Each row is followed by one of two labels, saying whether the row has a hidden trait. Each part has a new trait and two new labels.
-82	476	-7	69	-146	402	-576	110	-560	580	-147	-507	-52	10	-310	-343	89	386	42	-179	-87	-195	-124	178	147	-38	-745	431	-395	9	-548	-30	-50	262	-78	278	-123	8	-5	-281	-339	210	-413	381	116	-168	-33	360	-4	6	-67	-127	-77	-378	-280	344	353	-155	-60	-289	-41	31	195	127	142	-72	-246	28	-255	405	-30	89	-113	-64	290	-765	-64	-71	89	470
G
5	421	90	165	-165	289	-816	334	-765	546	-139	-223	-156	59	-488	-341	87	513	-1	-341	-150	-160	-322	-22	135	-265	-612	498	-263	-153	-601	-5	3	328	-90	240	-72	-13	51	-329	-282	302	-583	550	295	-454	-161	497	-92	-28	103	-203	-197	-270	-333	333	64	-204	-114	-381	-165	69	193	129	155	-119	-443	98	-301	360	3	16	-143	-53	364	-999	-140	-230	49	791
G
-63	-187	61	284	-146	2	-422	131	-282	56	25	212	-150	10	110	-163	3	-10	-28	-82	-62	-79	-270	166	-33	-57	-238	34	-91	4	-222	139	57	86	-94	151	-143	-41	96	-27	-90	168	-38	87	38	-190	-91	-18	-49	38	-106	-100	-353	-93	-158	22	300	-23	-5	-10	-49	-173	78	149	14	38	-285	-50	-118	17	138	167	-58	58	275	-671	-3	-231	80	459
Z
-54	-315	57	302	-209	-36	-461	149	-254	-17	75	337	-133	12	192	-144	-17	-12	-42	-102	-44	-105	-324	214	-50	-45	-159	0	-147	-49	-165	179	49	81	-90	110	-143	-20	136	-57	-38	246	-32	45	24	-238	-199	-103	86	52	-79	-59	-342	-93	-156	-21	244	-12	14	40	-60	-354	62	191	20	43	-296	7	-76	-22	196	235	-39	106	343	-720	-27	-198	49	485
Z
-27	-161	461	579	427	26	-743	42	-368	234	-31	137	-277	213	-404	-36	234	-99	-403	-216	-61	99	-221	-100	52	-736	6	-124	279	-326	97	77	296	240	-98	-12	-277	-269	127	-71	-313	-148	37	348	-195	-11	28	228	-483	-89	-56	-203	-788	53	-155	-310	-231	306	-126	231	-793	-346	-61	168	153	16	-481	-581	-231	121	186	86	-104	-240	479	-285	125	-611	52	186
G
-9	306	229	287	190	194	-945	431	-709	581	-233	-500	-274	113	-556	-331	42	544	79	-411	-236	-251	-315	-376	140	-455	-579	481	-327	-412	-523	70	10	300	-124	157	-82	40	155	-395	-358	450	-536	711	413	-539	-325	557	-175	111	263	-199	-573	-290	-423	221	-193	-502	-155	-368	-74	-84	170	251	123	-170	-501	5	-472	385	59	13	-203	-104	272	-999	-241	-234	-31	963
G
-233	-182	215	241	-361	-4	-586	270	-503	-106	86	371	-389	190	26	117	170	-161	-402	-70	29	-1	-349	-1	321	-505	461	177	-191	-625	-151	230	107	156	-52	-328	-137	-310	188	-172	166	311	29	-8	9	-390	-413	-94	327	10	-129	-243	-599	87	-109	-286	-136	1	-52	-113	-417	-399	-41	193	-40	89	-352	-125	77	43	339	42	-46	89	469	-580	4	279	-192	759
Z
-72	-38	20	287	-150	106	-519	98	-333	231	-66	-3	-148	63	-10	-132	18	102	-46	-115	-79	-137	-146	-56	-55	-105	-352	99	-126	-2	-304	111	8	164	-96	173	-195	3	124	-171	-103	175	-134	229	64	-115	-153	56	-1	54	-62	-65	-279	-195	-219	81	350	-127	-36	-56	-9	-134	64	131	42	14	-250	17	-137	142	126	168	-68	5	271	-625	-1	-226	86	528
Z
-2	-17	14	9	-17	-4	-39	22	-26	1	-5	14	-7	-6	7	-5	-6	33	-4	-34	-15	-13	-34	-22	-7	-40	-32	32	-5	-13	-12	20	3	15	-10	23	-8	-8	30	-9	6	28	-17	18	25	-22	-34	7	-16	9	31	-4	-45	-5	-12	0	-10	-29	2	-18	2	-47	1	15	2	2	-43	-3	11	-5	27	5	-8	-1	9	-37	2	-56	-7	64
Z
-62	-256	366	456	208	-16	-678	123	-389	66	40	296	-236	209	-185	21	199	-70	-347	-168	-35	13	-274	-6	115	-625	163	-31	91	-382	24	102	218	213	-85	-92	-236	-246	146	-117	-132	26	10	182	-146	-123	-148	97	-183	-44	-70	-176	-722	60	-131	-296	-209	193	-94	149	-613	-428	-55	208	82	35	-418	-379	-92	93	237	158	-60	-103	455	-402	92	-292	-15	361
G
